Here is a tiny trained network, its code and every weight. The questions are about switching its units off for an input and a target symbol, where a switched-off unit gives its printed mean instead of its output.

import numpy as np


def w(rows, s, z=0):
    codes = np.array(rows[::2]) - 128.0
    scale = np.full(codes.shape[1], s)
    scale[-1] = z or s
    return codes * scale


def norm(h):
    return h / np.sqrt((h * h).mean(-1, keepdims=True) + 1e-5)


def f(y):
    return np.maximum(y, 0)


def softmax(a):
    e = np.exp(a - a.max(-1, keepdims=True))
    return e / e.sum(-1, keepdims=True)


def log_softmax(a):
    a = a - a.max(-1, keepdims=True)
    return a - np.log(np.exp(a).sum(-1, keepdims=True))


def net(x, mask):
    ids = ['ΔΘαεζηλπψ'.index(c) for c in x.split()]
    T = len(ids)
    res = E[ids] + P[:T]
    u = 0
    for l in range(2):
        r = norm(res)
        for j in range(2):
            rows = slice(2 * j, 2 * j + 2)
            q, k, v = (r @ M[l][rows].T for M in (Q, K, V))
            z = softmax(np.where(np.tri(T) > 0, q @ k.T / 2**0.5, -1e9)) @ v
            o = O[l][rows]
            res = res + np.where(mask[u + j], z, o[:, -1]) @ o[:, :-1]
        u += 2
        y = f(norm(res) @ A[l][:, :-1].T + A[l][:, -1])
        res = res + np.where(mask[u : u + 8], y, B[l][:, -1]) @ B[l][:, :-1]
        u += 8
    return log_softmax(norm(res)[-1] @ U[:, :-1].T + U[:, -1])


Q, K, V, O, A, B = {}, {}, {}, {}, {}, {}
E = w([
[71,101,141,149],'Δ',
[64,108,119,138],'Θ',
[77,94,187,148],'α',
[64,133,207,169],'ε',
[144,70,138,114],'ζ',
[171,97,122,110],'η',
[51,125,132,125],'λ',
[39,249,156,51],'π',
[62,114,218,139],'ψ',
],0.012)
P = w([
[150,137,100,161],'0',
[89,106,255,63],'1',
[61,87,157,76],'2',
[56,88,140,89],'3',
[63,89,147,100],'4',
[64,93,153,103],'5',
[64,95,159,109],'6',
[64,97,165,117],'7',
[63,99,171,118],'8',
[66,98,177,127],'9',
],0.0095)
Q[0] = w([
[37,179,163,128],'L0H1',
[77,202,52,94],'L0H1',
[254,110,144,234],'L0H2',
[175,206,4,246],'L0H2',
],0.0065)
K[0] = w([
[130,121,62,202],'L0H1',
[191,57,121,252],'L0H1',
[72,22,112,78],'L0H2',
[98,146,189,52],'L0H2',
],0.011)
V[0] = w([
[115,125,85,213],'L0H1',
[196,56,122,141],'L0H1',
[183,224,112,254],'L0H2',
[136,61,109,66],'L0H2',
],0.0078)
O[0] = w([
[208,236,151,208,21],'L0H1',
[150,173,199,209,4],'L0H1',
[185,1,179,171,46],'L0H2',
[29,193,153,120,96],'L0H2',
],0.0076,0.003)
A[0] = w([
[167,122,198,103,122],'L0N1',
[79,179,117,162,154],'L0N2',
[98,144,208,126,106],'L0N3',
[144,109,155,110,2],'L0N4',
[134,91,74,88,140],'L0N5',
[248,110,135,114,171],'L0N6',
[134,63,153,126,94],'L0N7',
[249,168,191,219,160],'L0N8',
],0.012,0.0023)
B[0] = w([
[69,120,68,253,158],'L0N1',
[162,103,179,222,210],'L0N2',
[160,111,24,120,254],'L0N3',
[66,206,133,85,136],'L0N4',
[72,176,175,221,226],'L0N5',
[40,37,25,170,137],'L0N6',
[177,180,170,197,192],'L0N7',
[176,73,83,108,156],'L0N8',
],0.007,0.0051)
Q[1] = w([
[185,45,187,76],'L1H1',
[154,94,131,126],'L1H1',
[253,80,29,43],'L1H2',
[124,100,86,63],'L1H2',
],0.012)
K[1] = w([
[46,62,154,162],'L1H1',
[88,140,134,116],'L1H1',
[94,7,89,59],'L1H2',
[198,68,109,160],'L1H2',
],0.013)
V[1] = w([
[72,125,228,101],'L1H1',
[155,137,211,148],'L1H1',
[151,73,149,205],'L1H2',
[59,7,147,136],'L1H2',
],0.012)
O[1] = w([
[125,254,106,210,253],'L1H1',
[85,123,227,42,27],'L1H1',
[11,155,114,156,37],'L1H2',
[54,105,30,149,199],'L1H2',
],0.0087,0.0039)
A[1] = w([
[159,45,9,93,202],'L1N1',
[83,189,111,164,142],'L1N2',
[143,242,93,108,237],'L1N3',
[115,237,131,131,156],'L1N4',
[185,67,66,209,4],'L1N5',
[228,154,158,32,20],'L1N6',
[24,108,84,99,114],'L1N7',
[159,255,205,125,34],'L1N8',
],0.0084,0.002)
B[1] = w([
[85,103,146,206,198],'L1N1',
[168,96,55,89,247],'L1N2',
[149,120,218,181,253],'L1N3',
[111,173,183,91,236],'L1N4',
[123,74,106,114,166],'L1N5',
[65,66,2,55,158],'L1N6',
[199,103,94,153,250],'L1N7',
[122,94,36,136,194],'L1N8',
],0.0094,0.006)
U = w([
[87,16,122,162,135],'Δ',
[68,145,75,78,227],'Θ',
[125,210,125,122,207],'α',
[149,104,78,67,2],'ε',
[215,153,98,211,73],'ζ',
[85,130,251,192,86],'η',
[171,114,141,103,74],'λ',
[178,113,174,110,121],'π',
[95,114,185,67,100],'ψ',
],0.015,0.005)

Each question gives the input, a string of symbols that net reads in full, and the target symbol t.
The units are the heads (2 rows each of Q, K, V and O) and the neurons (one row each of A and B). Each row of codes is followed by its name. A weight is (code - 128) times the scale printed after its matrix; where a second scale follows, it is the last column's (O, A, B and U).
mask holds one flag per unit, layer by layer, with each layer's heads first. A switched-off unit (its flag False) gives its mean, the last column of its rows in O or B, instead of its output. The means were averaged over made-up inputs and are rounded, as every weight is.
A unit's drop is (log p(t) with every unit on - log p(t) with that unit switched off) / (log p(t) with every unit on - log p(t) with every unit switched off).
The circuit of an input: a set's keep is (log p(t) with only the set's units on - log p(t) with every unit switched off) / (log p(t) with every unit on - log p(t) with every unit switched off). Starting from the 12 units with the biggest drops (on a tie, the unit counted first), units are removed one at a time, each time the one whose removal leaves the highest keep (on an exact tie, the one counted first), for as long as the keep stays at least 0.8.
units of the circuit, in order: the units of the circuit, biggest drop first
most important unit: the unit with the biggest drop
k most important neurons: the k neurons with the biggest drops, biggest first
k most important neurons of layer l: the k neurons of layer l with the biggest drops, biggest first
input π η α, target ζ: 3 most important neurons	(L0N7 L0N3 L0N5)
input η ζ η π π π λ, target η: most important unit	L0H2
input ψ ψ ψ α α η π ζ, target Θ: units of the circuit, in order	(L1H2 L0H2)
input ψ π ψ, target Θ: 2 most important neurons	(L0N7 L1N3)
input ψ π Δ ψ Θ η Δ, target Θ: units of the circuit, in order	(L0N7 L1H2 L0H2)
input η π π ε η π ψ π π Δ, target η: units of the circuit, in order	(L1H2 L0H1)
input η η π π π π π α Θ Θ, target η: units of the circuit, in order	(L1H2 L0H1)
input η α ψ π, target η: 2 most important neurons of layer 0	(L0N2 L0N1)
input ε ζ π Δ ψ η η π Θ ε, target Θ: units of the circuit, in order	(L1H2 L1N3)
input η π π π Δ π Δ η, target Θ: 4 most important neurons of layer 1	(L1N3 L1N8 L1N7 L1N1)
input π ψ α π π π π ε Δ, target ζ: 2 most important neurons	(L0N3 L0N5)
input η η ψ η π η ε ζ ζ α, target η: units of the circuit, in order	(L0H1 L1H2)
input Δ ψ ψ λ Θ ζ ψ π α η, target π: 3 most important neurons of layer 0	(L0N5 L0N3 L0N7)
input η π ψ λ Θ, target η: units of the circuit, in order	(L0H1 L0H2 L1H1)
input π π ψ π α, target ζ: units of the circuit, in order	(L1H1)
input ζ π π Δ ε Δ π η, target ψ: 2 most important neurons	(L0N5 L0N3)
input π Δ η α Θ ζ ε, target ζ: 3 most important neurons	(L0N5 L0N2 L0N3)
input ψ π η ε Δ η ε ψ ε, target Θ: 2 most important neurons	(L0N7 L0N1)
input ψ η Δ η, target Θ: 2 most important neurons of layer 1	(L1N3 L1N1)
input Δ ζ η π η λ α, target π: most important unit	L0H1
input α ε ε α π η π π ζ, target Θ: 3 most important neurons of layer 1	(L1N6 L1N3 L1N7)
input π π π ζ ψ η ζ, target ζ: 2 most important neurons	(L0N5 L0N3)
input π π ζ η π η λ, target ζ: 2 most important neurons	(L0N3 L0N5)
input η ε η ψ π π π ψ ζ, target η: 4 most important neurons	(L0N5 L0N3 L1N6 L0N7)
input π π π π ψ π ψ η ε, target ζ: 2 most important neurons	(L0N3 L0N5)
input π π π η π η π Θ, target ζ: 2 most important neurons of layer 1	(L1N6 L1N8)
input ε η ζ π ψ Θ π π, target Δ: units of the circuit, in order	(L0H2)
input η ζ ε ψ ψ, target Θ: 2 most important neurons	(L1N3 L0N5)
input η π η π Θ π, target η: 2 most important neurons	(L0N2 L1N7)
input η η π λ, target η: 2 most important neurons of layer 0	(L0N2 L0N6)
